In the rows, 128 means zero.
Each row is followed by its group and then its class within the group.
122,122,126,119,112,109,131,120,144,142,132,183,118,139,133,130,129,116,167,140,146,133,149,119,118,132,127,119,118,130 => (70) C
100,134,119,130,123,83,133,121,134,148,113,134,127,145,151,123,138,130,198,157,160,142,156,141,96,111,129,106,131,114 => (71) E
128,128,136,126,131,131,136,118,138,138,137,174,117,116,145,126,118,109,135,143,123,140,116,112,118,132,120,128,112,127 => (70) C
117,130,130,123,139,115,140,115,145,145,125,137,127,132,148,129,135,117,134,144,151,147,142,123,104,129,130,118,125,125 => (71) M
99,137,112,128,152,148,129,135,133,125,134,223,115,142,143,109,126,125,184,143,135,138,111,160,129,113,138,120,133,123 => (77) L
137,131,130,143,147,134,154,125,128,126,137,155,123,170,140,132,123,123,128,141,155,124,142,131,111,135,103,114,129,125 => (77) L
113,130,120,129,129,87,138,127,147,150,127,146,127,142,123,121,134,122,167,133,165,126,163,116,101,131,119,107,127,116 => (70) Z
99,131,119,132,146,135,145,131,131,141,137,185,126,146,125,102,140,136,162,135,142,132,120,146,121,135,136,115,136,132 => (77) R
136,134,153,129,137,133,138,130,134,123,147,155,118,120,140,133,107,118,108,139,130,137,108,107,103,133,117,121,119,128 => (70) C
118,140,107,126,108,69,138,122,153,166,107,114,136,170,141,118,139,128,165,154,173,106,198,134,98,127,131,103,141,108 => (71) M
106,134,114,145,136,130,148,129,131,129,125,190,126,164,125,112,132,127,153,140,148,130,128,138,132,129,134,125,133,131 => (77) L
112,133,123,139,129,151,146,139,131,119,132,179,122,146,140,111,118,127,134,144,137,134,109,132,125,133,148,125,130,136 => (77) R
91,135,116,126,141,150,134,127,128,128,130,219,120,137,154,108,127,132,160,138,115,143,80,146,139,127,135,130,128,139 => (77) R
96,135,121,126,145,154,137,128,115,126,132,224,115,149,142,109,123,128,159,141,142,128,107,153,131,131,131,122,133,131 => (77) L
110,141,101,130,112,122,149,126,138,139,117,187,122,171,137,104,130,134,165,156,157,137,160,132,121,132,134,99,126,123 => (77) L
120,135,117,108,142,113,132,123,141,149,129,200,121,139,148,116,127,120,176,140,139,135,133,131,117,133,129,115,127,126 => (70) Z
129,117,143,151,134,125,137,124,131,135,140,148,123,118,131,132,125,120,132,132,132,128,132,105,101,133,127,122,128,114 => (70) C
98,130,109,125,113,113,126,111,136,134,111,134,119,140,154,113,136,120,178,131,117,150,115,144,119,127,138,117,130,130 => (71) E
77,138,72,97,111,89,110,110,145,162,101,198,136,149,160,97,141,135,215,156,139,149,146,152,125,127,144,108,132,123 => (71) M
109,139,110,121,133,109,135,116,139,146,111,137,135,136,157,109,133,135,195,145,158,146,119,146,116,127,136,119,132,128 => (71) E
126,134,104,135,140,113,125,129,134,142,127,180,133,167,126,110,140,140,169,144,159,133,163,127,125,125,123,99,124,127 => (77) L
101,139,87,97,111,109,120,124,141,143,124,224,129,124,140,101,127,118,215,156,135,146,112,136,127,124,134,112,131,120 => (70) C
122,134,109,138,130,112,143,125,139,147,121,164,124,171,135,116,136,123,194,151,159,134,163,149,124,134,136,103,130,122 => (77) L
116,125,133,130,139,133,144,122,138,139,128,136,127,129,144,127,123,130,127,129,137,137,124,127,112,127,132,123,127,132 => (71) M
145,124,160,146,159,129,152,122,145,126,138,88,129,127,135,140,126,136,123,125,133,128,121,120,97,127,126,123,123,125 => (71) E
126,127,142,132,140,115,136,111,141,139,121,117,128,130,150,133,126,125,142,133,132,142,134,128,103,128,131,119,124,124 => (71) E
117,129,129,145,140,145,144,129,125,126,138,162,107,153,136,120,124,129,151,136,133,132,119,145,123,135,125,118,131,124 => (77) R
113,137,121,128,136,144,136,124,126,117,131,193,115,144,130,100,133,128,148,136,130,134,123,145,127,136,132,121,134,134 => (77) L
118,133,119,123,122,104,123,119,149,153,115,116,128,147,146,126,132,111,137,143,162,131,170,119,105,125,129,111,123,125 => (71) M

Each row is followed by its group and then its class within the group.
129,132,126,123,123,129,126,133,127,124,126,128,125,112,123,134,126,118,144,125,129,128,131,113,134,112,136,117,117,133 => z412 z938
122,108,126,128,118,126,128,134,132,118,129,130,126,105,126,130,135,119,143,129,138,131,126,115,134,118,128,109,126,127 => z412 z14
132,133,125,121,123,124,132,135,127,129,124,121,129,107,120,127,128,101,149,127,127,139,128,122,133,110,130,118,125,133 => z412 z938
128,129,120,129,124,131,124,137,128,120,116,130,122,102,124,133,127,120,151,128,134,127,128,117,130,117,141,114,116,124 => z412 z14
126,128,127,134,134,140,126,128,132,122,128,128,127,125,132,127,133,130,143,128,130,125,130,110,128,125,134,128,134,124 => z858 Z385
131,131,124,129,121,127,119,144,128,120,127,127,130,108,120,125,128,122,146,128,138,133,131,126,130,117,131,118,116,128 => z412 z14
130,126,125,124,130,133,131,128,126,123,129,124,126,114,134,125,123,139,141,123,130,121,135,115,122,117,123,132,128,116 => z858 Z468
129,134,127,124,120,126,128,126,128,126,121,127,130,129,119,129,128,112,138,125,133,130,131,129,128,110,124,122,116,134 => z412 z938
135,126,127,139,126,136,127,126,127,121,127,115,119,122,136,126,128,139,133,132,123,119,127,115,118,131,123,131,129,111 => z858 Z468
